Here is a tiny trained network, its code and every weight. The questions are about switching its units off for an input and a class, where a switched-off unit gives its printed mean instead of its output.

import numpy as np


def w(rows, s, z=0):
    codes = np.array(rows[::2]) - 128.0
    scale = np.full(codes.shape[1], s)
    scale[-1] = z or s
    return codes * scale


def f(y):
    return y / 2 * (1 + np.tanh(0.7978845608 * (y + 0.044715 * y**3)))


def log_softmax(a):
    a = a - a.max(-1, keepdims=True)
    return a - np.log(np.exp(a).sum(-1, keepdims=True))


def net(x, mask):
    res = np.array(x, float).reshape(1, 8) / 4 @ E
    y = f(res @ A[0][:, :-1].T + A[0][:, -1])
    res = res + np.where(mask, y, B[0][:, -1]) @ B[0][:, :-1]
    return log_softmax(res[-1] @ U[:, :-1].T + U[:, -1])


A, B = {}, {}
E = w([
[37,73,135],'x0',
[108,153,168],'x1',
[152,122,208],'x2',
[139,199,138],'x3',
[79,132,121],'x4',
[155,88,253],'x5',
[135,7,63],'x6',
[49,149,94],'x7',
],0.007)
A[0] = w([
[68,141,140,157],'N1',
[172,133,71,117],'N2',
[57,112,155,107],'N3',
[154,56,50,99],'N4',
[254,202,119,144],'N5',
[188,226,150,204],'N6',
[50,76,99,108],'N7',
[103,95,83,127],'N8',
[107,80,180,134],'N9',
[180,31,203,200],'N10',
[78,142,169,68],'N11',
[22,87,136,252],'N12',
[44,82,93,150],'N13',
[102,154,62,76],'N14',
[147,218,137,220],'N15',
[63,170,146,125],'N16',
],0.012,0.004)
B[0] = w([
[139,176,146,170],'N1',
[154,31,178,160],'N2',
[135,145,156,170],'N3',
[172,102,167,209],'N4',
[120,88,79,228],'N5',
[2,103,74,232],'N6',
[174,217,97,214],'N7',
[161,127,111,181],'N8',
[56,78,148,171],'N9',
[54,81,139,228],'N10',
[118,92,146,147],'N11',
[105,170,106,255],'N12',
[149,232,60,230],'N13',
[215,64,121,177],'N14',
[106,128,56,215],'N15',
[74,158,192,173],'N16',
],0.0081,0.0084)
U = w([
[136,134,240,41],'0',
[96,2,112,198],'1',
[248,175,157,1],'2',
[93,199,96,251],'3',
],0.0098,0.0025)

Each question gives the input, the list of numbers given to net, and the class t.
The units are the neurons (one row each of A and B). Each row of codes is followed by its name. A weight is (code - 128) times the scale printed after its matrix; where a second scale follows, it is the last column's (A, B and U).
mask holds one flag per neuron, in row order. A switched-off neuron (its flag False) gives its mean, the last column of its row in B, instead of its output. The means were averaged over made-up inputs and are rounded, as every weight is.
A unit's drop is (log p(t) with every unit on - log p(t) with that unit switched off) / (log p(t) with every unit on - log p(t) with every unit switched off).
The circuit of an input: a set's keep is (log p(t) with only the set's units on - log p(t) with every unit switched off) / (log p(t) with every unit on - log p(t) with every unit switched off). Starting from the 12 units with the biggest drops (on a tie, the unit counted first), units are removed one at a time, each time the one whose removal leaves the highest keep (on an exact tie, the one counted first), for as long as the keep stays at least 0.8.
circuit, biggest first: the units of the circuit, biggest drop first
unit that matters most: the unit with the biggest drop
k most important neurons: the k neurons with the biggest drops, biggest first
drop of u: that unit's drop, to one decimal
input [8,5,1,5,5,6,4,-4], class 0: circuit, biggest first	N6
input [6,1,6,-7,-2,4,5,5], class 3: circuit, biggest first	N13, N7
input [4,-2,4,7,8,3,-5,-8], class 1: circuit, biggest first	N13, N7, N6
input [6,3,6,6,-6,7,0,-5], class 1: circuit, biggest first	N10, N9
input [-4,-2,8,-8,-8,-5,-3,4], class 1: circuit, biggest first	N13, N7
input [7,6,7,5,5,6,-5,-7], class 1: 3 most important neurons	N10, N6, N9
input [7,-4,-6,-3,4,6,8,-6], class 3: 3 most important neurons	N13, N7, N12
input [4,8,-8,8,7,8,2,-3], class 0: 2 most important neurons	N6, N13
input [-4,-2,-8,-6,-8,-4,2,-1], class 2: 2 most important neurons	N6, N10
input [-1,8,-7,1,-4,-2,5,7], class 2: 2 most important neurons	N6, N14
input [1,8,2,-7,-6,8,-1,-4], class 1: drop of N10	0.5
input [3,8,-7,-3,5,-3,4,-1], class 2: drop of N13	-0.1
input [0,-4,8,0,-8,-3,-1,-4], class 1: drop of N1	0.0
input [-1,-6,2,-4,8,-7,1,-5], class 2: unit that matters most	N6
input [2,3,-5,4,1,-4,7,-3], class 2: drop of N6	0.1
